Each row has a name. Each question is about the rows just above it.

[ -4   1   9   5   1   2  -7 -10  -2   6  -2   6 -10 -52   5 -10  -1 -10
   6   2   2  -3 -21  -2  18 -10  -1   2   8   9  -7  16   4 -15  11   5] = K_345
[ -4 -17   9   5   1  -2  -7 -11  -2 -50  -2   6 -49 -52   5  25  -1  -1
   6  38  25  -3 -21  -2 -14  -9  -1   2   8   9  -7  16   4 -15  11   5] = K_607
[  2 -49   9   3 -16   2   9  10   2  12   4 -27   9  21   0   9   9   9
   9  36  -9  -2  18  14 -14  -6   3   4  -3  -8  16 -16  21 -16   4   0] = K_769
How many times does K_345 hold [-14]? => 0
Count of [-49] in K_607: => 1
Count of [2] in K_345: => 4
Times [-16] occurs in K_769: => 3
How many times does K_769 hold [9]? => 7

[ 33 -41   0 -41  -7  -7]  K_877
[-14  20  12  -4  25 -25]  K_815
[-21  -1   7 -10  13  17]  K_116
[-41 -41 -34 -10 -40  -7]  K_838
[-28  -9  12  -4  25 -25]  K_570
[-14  -1 -14  -1  -1 -25]  K_122
[ 23  47  23  47  47 -13]  K_32
Count of [23] in K_32: => 2
Count of [-34] in K_838: => 1
Count of [-14] in K_122: => 2
How many times does K_877 hold [-41]? => 2
How many times does K_116 hold [-10]? => 1

[-23  20 -48 -28 -10 -32  -1  19 -33 -23 -45 -46   0] -> K_120
[ -5  14  -5 -11  -5  14  14  -5  19  -6  19  -5  14] -> K_876
[ 13  -3 -11 -13   4 -14   9 -13  13  -1   2   8  -5] -> K_121
[ 3 -2  0  2 -3 -4 -1  0  4 -2  1 -4 -6] -> K_241
[ 0  0  1  1 -1  0 -1  0 -1  0  0 -1  0] -> K_47
[ -3  16 -23  27  12  16  16  20  10 -16 -26  27  15] -> K_244
[ -9 -20   5  29 -17   7 -21  15 -41   2 -25 -17  -7] -> K_86
[-11 -17  18  -4 -19   9 -28   9 -33   1  -6 -25  -8] -> K_406
[-24  24 -35 -31  -3   7  -5  17 -26 -26 -36 -16  17] -> K_251
[-20  11  26 -27 -11  17 -22 -28  -9  -9  34 -15   4] -> K_984
[ -2   7  35  -3 -23  21 -17 -24 -18  -9  33 -19 -14] -> K_656
Times [-5] occurs in K_876: => 5
Count of [7] in K_86: => 1
Times [14] occurs in K_876: => 4
Count of [17] in K_244: => 0

[  0   0  25 -21 -31   5   6   5   5 -18] -> K_717
[-5 -2 -5 -2 -5 -2 -3 -2 -5 -5] -> K_698
[ 41  -2  -3 -32 -48  -6 -40  -6   9  17] -> K_92
Count of [-3] in K_698: => 1
How many times does K_698 hold [-5]? => 5
How many times does K_92 hold [-6]? => 2
Times [-2] occurs in K_698: => 4
Times [5] occurs in K_717: => 3
Count of [-48] in K_92: => 1

[ -3  15  -1 -13 -23  11 -19   8  -5  -5   6 -16  10  -5  10  -1   3] = K_996
[ -3  -5 -10 -15  20   7  -9  -2  -8  22   2   9  12  -1 -10   9  -3] = K_560
[  6 -11  14  11  -4   1   4  12   7  -3   1  -2  -7   3  12   6   6] = K_61
[ -4   7  -9  -6 -13  -2 -24   3 -10 -13   9 -35  -5   5 -11  -7   1] = K_102
[  7  -2   3 -10   2   1 -15   9   1   0   2 -11   1   6   2  14  -1] = K_611
[-25  -5  -3   9  37   5  22  -9   9  13  -8  36  13  -2  -3 -14 -15] = K_352
[ -3  -8  -8 -19  51   9  23   1  13  -1  17  42  17 -25  -1  12  17] = K_414
[-25 -17 -14 -16  17   5  -6   7  11  -3  17  -2  18  -1 -10 -25 -43] = K_787
[-11  -2  -4   5 -42   4 -13   0  18 -31   3 -47  -9  13  -4 -21  -3] = K_686
[ 10  -1   9  14   0  -3  -3   9  -8   9 -15  -4  -7  -6  15  17   8] = K_586
Count of [10] in K_996: => 2
Count of [17] in K_414: => 3
Count of [-25] in K_352: => 1

